Below are the code and all the weights of a small trained network. Each question names an input and a class and asks about switching units off, where a switched-off unit gives its printed mean instead of its output.

import numpy as np


def w(rows, s, z=0):
    codes = np.array(rows[::2]) - 128.0
    scale = np.full(codes.shape[1], s)
    scale[-1] = z or s
    return codes * scale


def f(y):
    return np.maximum(y, 0)


def log_softmax(a):
    a = a - a.max(-1, keepdims=True)
    return a - np.log(np.exp(a).sum(-1, keepdims=True))


def net(x, mask):
    res = np.array(x, float).reshape(1, 5) / 4 @ E
    y = f(res @ A[0][:, :-1].T + A[0][:, -1])
    res = res + np.where(mask, y, B[0][:, -1]) @ B[0][:, :-1]
    return log_softmax(res[-1] @ U[:, :-1].T + U[:, -1])


A, B = {}, {}
E = w([
[191,164,247,117,132,97],'x0',
[54,62,167,70,159,73],'x1',
[119,138,99,146,40,40],'x2',
[49,230,165,93,79,175],'x3',
[74,105,191,235,118,140],'x4',
],0.012)
A[0] = w([
[197,142,227,100,108,91,119],'neuron 0',
[86,86,147,91,135,97,56],'neuron 1',
[166,96,117,121,21,70,134],'neuron 2',
[158,165,122,182,131,151,107],'neuron 3',
[79,85,76,168,135,183,102],'neuron 4',
[80,115,182,237,163,135,93],'neuron 5',
[68,181,157,52,83,147,77],'neuron 6',
[247,60,107,154,183,51,66],'neuron 7',
[119,170,71,126,86,21,135],'neuron 8',
[94,179,130,105,76,184,73],'neuron 9',
[101,171,124,168,125,140,62],'neuron 10',
[47,80,164,90,128,108,76],'neuron 11',
[103,103,162,90,167,75,68],'neuron 12',
[160,170,95,150,129,134,39],'neuron 13',
[71,144,176,200,123,118,83],'neuron 14',
[186,62,80,160,160,101,63],'neuron 15',
[150,151,90,41,154,147,66],'neuron 16',
[218,188,80,203,105,177,77],'neuron 17',
[159,114,134,75,214,211,254],'neuron 18',
[78,103,172,103,163,66,78],'neuron 19',
[108,129,170,102,127,205,78],'neuron 20',
[147,165,86,80,85,47,93],'neuron 21',
[105,124,48,93,136,151,132],'neuron 22',
[178,144,221,147,116,99,93],'neuron 23',
[84,82,99,167,97,165,104],'neuron 24',
[74,119,54,134,98,136,94],'neuron 25',
[81,177,121,114,48,110,126],'neuron 26',
[135,117,116,74,194,203,170],'neuron 27',
[97,154,106,125,81,64,139],'neuron 28',
[153,58,109,150,143,82,54],'neuron 29',
[130,112,130,157,92,96,101],'neuron 30',
[178,168,92,18,134,98,110],'neuron 31',
[179,159,192,86,126,98,53],'neuron 32',
[100,122,123,186,114,109,123],'neuron 33',
[169,145,121,190,92,164,27],'neuron 34',
[72,211,122,73,122,146,106],'neuron 35',
[48,105,105,114,177,94,20],'neuron 36',
],0.014,0.0046)
B[0] = w([
[153,79,148,83,124,210,227],'neuron 0',
[81,194,85,80,132,87,168],'neuron 1',
[66,115,187,155,145,122,197],'neuron 2',
[99,174,123,79,110,87,180],'neuron 3',
[159,72,173,91,126,158,197],'neuron 4',
[199,138,111,194,57,59,225],'neuron 5',
[164,133,75,165,203,165,211],'neuron 6',
[152,139,107,172,183,158,240],'neuron 7',
[109,134,192,141,127,125,202],'neuron 8',
[132,141,90,143,186,139,201],'neuron 9',
[150,158,117,122,141,131,165],'neuron 10',
[139,201,104,78,129,107,188],'neuron 11',
[92,173,89,95,119,129,176],'neuron 12',
[100,145,104,92,123,104,163],'neuron 13',
[208,119,102,177,102,99,203],'neuron 14',
[169,160,114,158,184,158,204],'neuron 15',
[194,134,120,168,87,89,195],'neuron 16',
[41,205,105,43,137,97,232],'neuron 17',
[77,144,205,174,115,95,248],'neuron 18',
[91,201,110,69,109,99,184],'neuron 19',
[117,116,170,160,149,132,186],'neuron 20',
[101,144,183,170,97,96,190],'neuron 21',
[170,72,149,66,88,228,192],'neuron 22',
[144,58,150,60,106,218,214],'neuron 23',
[154,78,139,93,100,185,182],'neuron 24',
[153,80,157,81,103,200,188],'neuron 25',
[110,130,143,159,159,158,204],'neuron 26',
[73,154,224,153,113,112,217],'neuron 27',
[110,128,191,147,150,124,183],'neuron 28',
[165,167,117,143,175,163,185],'neuron 29',
[112,155,154,146,133,130,159],'neuron 30',
[247,135,84,146,36,60,223],'neuron 31',
[148,85,137,80,119,195,195],'neuron 32',
[146,143,143,153,87,139,171],'neuron 33',
[116,189,88,80,124,101,179],'neuron 34',
[162,125,103,178,185,135,211],'neuron 35',
[122,172,128,84,131,133,175],'neuron 36',
],0.011,0.017)
U = w([
[149,64,148,46,93,207,113],'0',
[149,137,77,175,254,148,122],'1',
[79,192,84,27,116,83,127],'2',
[188,115,112,168,24,77,134],'3',
[64,118,240,172,132,108,103],'4',
[113,115,162,136,112,128,246],'5',
[61,74,74,129,174,117,102],'6',
[115,90,57,88,103,79,107],'7',
],0.013)

Each question gives the input, the list of numbers given to net, and the class t.
The units are the neurons (one row each of A and B). Each row of codes is followed by its name. A weight is (code - 128) times the scale printed after its matrix; where a second scale follows, it is the last column's (A, B and U).
mask holds one flag per neuron, in row order. A switched-off neuron (its flag False) gives its mean, the last column of its row in B, instead of its output. The means were averaged over made-up inputs and are rounded, as every weight is.
A unit's drop is (log p(t) with every unit on - log p(t) with that unit switched off) / (log p(t) with every unit on - log p(t) with every unit switched off).
The circuit of an input: a set's keep is (log p(t) with only the set's units on - log p(t) with every unit switched off) / (log p(t) with every unit on - log p(t) with every unit switched off). Starting from the 12 units with the biggest drops (on a tie, the unit counted first), units are removed one at a time, each time the one whose removal leaves the highest keep (on an exact tie, the one counted first), for as long as the keep stays at least 0.8.
circuit, biggest first: the units of the circuit, biggest drop first
k most important neurons: the k neurons with the biggest drops, biggest first
drop when u is switched off: that unit's drop, to one decimal
input [7,8,4,-2,0], class 2: 2 most important neurons => neuron 19; neuron 1
input [5,7,-8,4,-7], class 4: circuit, biggest first => neuron 18
input [-3,2,-8,2,-7], class 4: 4 most important neurons => neuron 27; neuron 18; neuron 5; neuron 14
input [-7,-3,3,3,7], class 0: 4 most important neurons => neuron 25; neuron 24; neuron 4; neuron 31
input [5,-8,5,8,-7], class 1: 3 most important neurons => neuron 6; neuron 35; neuron 9
input [-7,-3,3,4,8], class 3: 4 most important neurons => neuron 5; neuron 14; neuron 23; neuron 0
input [6,6,-5,-6,6], class 0: 3 most important neurons => neuron 23; neuron 0; neuron 31
input [6,5,-5,-7,-8], class 3: 2 most important neurons => neuron 31; neuron 16
input [-5,5,4,-3,-1], class 0: 2 most important neurons => neuron 17; neuron 25
input [0,-1,4,-8,-8], class 1: 2 most important neurons => neuron 7; neuron 15
input [-7,8,-8,-4,-2], class 2: 2 most important neurons => neuron 1; neuron 11
input [4,-5,-5,2,3], class 2: 3 most important neurons => neuron 17; neuron 34; neuron 3
input [-3,6,-7,4,-4], class 4: 3 most important neurons => neuron 27; neuron 18; neuron 17
input [2,-4,7,-5,0], class 4: circuit, biggest first => neuron 2
input [7,-7,7,0,0], class 0: 4 most important neurons => neuron 23; neuron 0; neuron 32; neuron 18
input [8,-5,0,3,6], class 0: drop when neuron 23 is switched off => 0.5
input [-4,-1,5,6,-1], class 1: drop when neuron 18 is switched off => 0.2
input [-4,-4,-5,5,-4], class 1: drop when neuron 24 is switched off => 0.1
